Here is a tiny trained network, its code and every weight. The questions are about switching its units off for an input and a class, where a switched-off unit gives its printed mean instead of its output.

import numpy as np


def w(rows, s, z=0):
    codes = np.array(rows[::2]) - 128.0
    scale = np.full(codes.shape[1], s)
    scale[-1] = z or s
    return codes * scale


def f(y):
    return np.maximum(y, 0)


def log_softmax(a):
    a = a - a.max(-1, keepdims=True)
    return a - np.log(np.exp(a).sum(-1, keepdims=True))


def net(x, mask):
    res = np.array(x, float).reshape(1, 3) / 4 @ E
    y = f(res @ A[0][:, :-1].T + A[0][:, -1])
    res = res + np.where(mask, y, B[0][:, -1]) @ B[0][:, :-1]
    return log_softmax(res[-1] @ U[:, :-1].T + U[:, -1])


A, B = {}, {}
E = w([
[207,72,134,116,183,40,106],'x0',
[116,40,164,122,151,153,241],'x1',
[166,124,212,249,88,139,113],'x2',
],0.014)
A[0] = w([
[147,152,132,144,102,113,75,172],'N1',
[163,128,208,235,99,136,116,130],'N2',
[119,59,168,119,146,150,250,132],'N3',
[121,93,133,122,143,126,147,133],'N4',
[72,167,117,141,94,187,151,225],'N5',
[112,168,127,135,117,117,88,227],'N6',
[110,134,100,105,150,116,131,206],'N7',
[195,83,132,125,184,50,105,131],'N8',
[111,167,136,142,110,156,100,201],'N9',
[158,125,110,125,139,103,90,145],'N10',
[126,118,118,82,156,107,143,164],'N11',
[115,57,147,132,150,154,219,132],'N12',
[103,134,68,22,155,125,139,254],'N13',
[122,172,113,130,110,102,81,240],'N14',
[87,141,113,145,116,166,134,187],'N15',
[170,83,148,110,144,105,155,87],'N16',
[145,160,122,130,151,102,78,187],'N17',
[167,128,186,212,89,133,125,131],'N18',
[144,100,133,122,140,124,149,106],'N19',
],0.015,0.0085)
B[0] = w([
[149,122,120,130,100,134,118,169],'N1',
[146,67,139,178,99,123,128,216],'N2',
[77,103,165,131,165,135,137,241],'N3',
[104,122,125,130,152,121,123,160],'N4',
[113,137,134,133,122,155,165,207],'N5',
[140,135,94,138,104,132,140,176],'N6',
[127,150,127,118,125,121,131,178],'N7',
[149,117,142,113,140,3,63,205],'N8',
[133,126,113,136,112,142,143,173],'N9',
[145,140,136,118,130,110,121,160],'N10',
[125,138,119,112,146,129,119,179],'N11',
[85,115,147,130,148,134,128,221],'N12',
[108,185,113,101,148,132,124,251],'N13',
[140,141,103,129,115,125,132,186],'N14',
[106,141,127,137,117,151,151,174],'N15',
[114,114,123,137,144,98,114,172],'N16',
[154,147,129,120,114,120,115,173],'N17',
[137,93,135,150,117,134,138,200],'N18',
[116,123,127,131,138,113,127,153],'N19',
],0.024,0.026)
U = w([
[125,245,4,118,89,205,170,252],'0',
[34,195,173,90,199,250,174,149],'1',
[193,100,17,214,54,241,171,172],'2',
[93,70,237,197,124,232,200,80],'3',
[221,219,92,47,140,94,52,154],'4',
[62,137,121,89,255,93,63,102],'5',
[242,97,142,172,59,90,43,87],'6',
[113,34,201,202,169,85,76,32],'7',
],0.0064,0.0034)

Each question gives the input, the list of numbers given to net, and the class t.
The units are the neurons (one row each of A and B). Each row of codes is followed by its name. A weight is (code - 128) times the scale printed after its matrix; where a second scale follows, it is the last column's (A, B and U).
mask holds one flag per neuron, in row order. A switched-off neuron (its flag False) gives its mean, the last column of its row in B, instead of its output. The means were averaged over made-up inputs and are rounded, as every weight is.
A unit's drop is (log p(t) with every unit on - log p(t) with that unit switched off) / (log p(t) with every unit on - log p(t) with every unit switched off).
unit that matters most: the unit with the biggest drop
k most important neurons: the k neurons with the biggest drops, biggest first
drop of u: that unit's drop, to one decimal
input [-2,-1,-2], class 0: unit that matters most	N3
input [4,0,5], class 6: 2 most important neurons	(N3 N12)
input [-2,3,-1], class 1: 2 most important neurons	(N8 N2)
input [-2,-1,4], class 2: 2 most important neurons	(N3 N8)
input [5,0,-3], class 4: 2 most important neurons	(N3 N12)
input [4,0,-3], class 4: 2 most important neurons	(N3 N12)
input [-1,-1,4], class 2: 2 most important neurons	(N8 N3)
input [3,7,0], class 5: 2 most important neurons	(N2 N18)
input [0,-2,0], class 0: drop of N2	0.3
input [4,-1,-1], class 4: drop of N3	0.1
input [-1,-6,-2], class 0: drop of N8	0.2
input [-1,4,2], class 3: drop of N8	1.1
